Below are the code and all the weights of a small trained network. Each question names an input and a class and asks about switching units off, where a switched-off unit gives its printed mean instead of its output.

import numpy as np


def w(rows, s, z=0):
    codes = np.array(rows[::2]) - 128.0
    scale = np.full(codes.shape[1], s)
    scale[-1] = z or s
    return codes * scale


def f(y):
    return y / 2 * (1 + np.tanh(0.7978845608 * (y + 0.044715 * y**3)))


def log_softmax(a):
    a = a - a.max(-1, keepdims=True)
    return a - np.log(np.exp(a).sum(-1, keepdims=True))


def net(x, mask):
    res = np.array(x, float).reshape(1, 8) / 4 @ E
    y = f(res @ A[0][:, :-1].T + A[0][:, -1])
    res = res + np.where(mask, y, B[0][:, -1]) @ B[0][:, :-1]
    return log_softmax(res[-1] @ U[:, :-1].T + U[:, -1])


A, B = {}, {}
E = w([
[97,43,146,170,66,18,148,16,137,107],'x0',
[126,122,137,131,141,119,126,147,120,141],'x1',
[16,185,138,84,138,121,171,69,91,251],'x2',
[129,134,134,130,129,131,134,120,122,114],'x3',
[91,173,205,202,172,138,64,126,254,132],'x4',
[141,134,134,126,139,111,125,130,122,135],'x5',
[124,131,118,141,126,142,141,120,130,120],'x6',
[122,137,124,132,129,126,132,128,125,115],'x7',
],0.0082)
A[0] = w([
[78,117,192,219,136,61,108,73,220,118,115],'neuron 1',
[108,235,162,170,173,205,102,182,209,148,161],'neuron 2',
[111,21,108,141,91,36,178,68,78,120,145],'neuron 3',
[245,78,114,140,137,168,74,201,142,38,254],'neuron 4',
[171,162,63,76,148,192,160,176,37,143,192],'neuron 5',
[222,9,117,194,119,83,100,134,165,41,172],'neuron 6',
],0.013,0.0061)
B[0] = w([
[76,134,227,164,86,59,115,106,212,159,217],'neuron 1',
[170,180,85,104,198,174,11,106,146,131,212],'neuron 2',
[132,68,41,176,183,84,142,91,49,153,217],'neuron 3',
[247,163,139,210,139,127,245,162,164,147,251],'neuron 4',
[64,150,170,55,62,169,211,173,92,113,214],'neuron 5',
[159,63,110,70,71,106,72,180,152,12,234],'neuron 6',
],0.016,0.021)
U = w([
[188,145,141,131,84,169,233,189,111,109,177],'0',
[186,38,37,123,87,71,118,148,70,40,113],'1',
[235,171,100,187,190,152,85,146,212,103,45],'2',
[132,56,185,136,60,77,68,158,226,48,132],'3',
[6,164,143,25,94,191,145,154,96,138,245],'4',
[79,57,26,163,199,96,140,76,74,173,103],'5',
[92,168,95,77,199,186,2,87,124,149,165],'6',
[42,123,183,185,111,55,109,70,169,179,35],'7',
],0.0054,0.0013)

Each question gives the input, the list of numbers given to net, and the class t.
The units are the neurons (one row each of A and B). Each row of codes is followed by its name. A weight is (code - 128) times the scale printed after its matrix; where a second scale follows, it is the last column's (A, B and U).
mask holds one flag per neuron, in row order. A switched-off neuron (its flag False) gives its mean, the last column of its row in B, instead of its output. The means were averaged over made-up inputs and are rounded, as every weight is.
A unit's drop is (log p(t) with every unit on - log p(t) with that unit switched off) / (log p(t) with every unit on - log p(t) with every unit switched off).
The circuit of an input: a set's keep is (log p(t) with only the set's units on - log p(t) with every unit switched off) / (log p(t) with every unit on - log p(t) with every unit switched off). Starting from all 6 units, units are removed one at a time, each time the one whose removal leaves the highest keep (on an exact tie, the one counted first), for as long as the keep stays at least 0.8.
circuit, biggest first: the units of the circuit, biggest drop first
unit that matters most: the unit with the biggest drop
k most important neurons: the k neurons with the biggest drops, biggest first
drop when u is switched off: that unit's drop, to one decimal
input [1,3,1,-2,-4,-3,7,-4], class 5: unit that matters most : neuron 6
input [1,6,2,-8,8,7,-3,-3], class 7: circuit, biggest first : (neuron 1; neuron 6)
input [1,4,6,-6,-3,-5,-7,4], class 5: 3 most important neurons : (neuron 6; neuron 4; neuron 1)
input [4,-1,3,-5,-1,8,-7,-2], class 5: circuit, biggest first : (neuron 6; neuron 3)
input [1,3,3,7,2,6,-3,-2], class 7: circuit, biggest first : (neuron 6; neuron 4)
input [0,3,3,7,2,-4,8,-2], class 6: 3 most important neurons : (neuron 4; neuron 6; neuron 5)
input [3,-3,-2,5,-1,-6,2,6], class 1: 2 most important neurons : (neuron 1; neuron 3)
input [-2,1,3,-6,-8,0,-4,2], class 4: circuit, biggest first : (neuron 4; neuron 5)
input [-2,0,2,7,5,0,-4,-4], class 6: circuit, biggest first : (neuron 4; neuron 2)
input [-7,2,4,-5,3,1,1,-8], class 6: 2 most important neurons : (neuron 2; neuron 4)
input [-8,-8,4,-2,3,-5,-7,4], class 6: 2 most important neurons : (neuron 2; neuron 4)
input [2,0,8,5,8,7,2,-4], class 7: 2 most important neurons : (neuron 1; neuron 6)
input [-1,3,-5,-8,0,7,-8,-6], class 0: 2 most important neurons : (neuron 4; neuron 2)
input [-1,-3,-4,0,2,-5,-3,-5], class 2: circuit, biggest first : (neuron 5)
input [-5,-8,-8,0,0,5,6,7], class 0: 2 most important neurons : (neuron 4; neuron 5)
input [-7,-4,8,-8,0,0,-5,5], class 4: 2 most important neurons : (neuron 5; neuron 3)
input [-2,2,1,-2,-1,-4,-5,-4], class 4: drop when neuron 3 is switched off : 0.1
input [7,-6,4,-2,5,-6,-5,-3], class 7: drop when neuron 1 is switched off : 0.3
input [8,4,3,8,-2,-4,-6,8], class 5: drop when neuron 3 is switched off : 1.0
input [7,-5,6,0,-2,1,-6,8], class 5: circuit, biggest first : (neuron 3)
input [-3,5,2,8,-3,2,5,2], class 4: drop when neuron 4 is switched off : 0.7
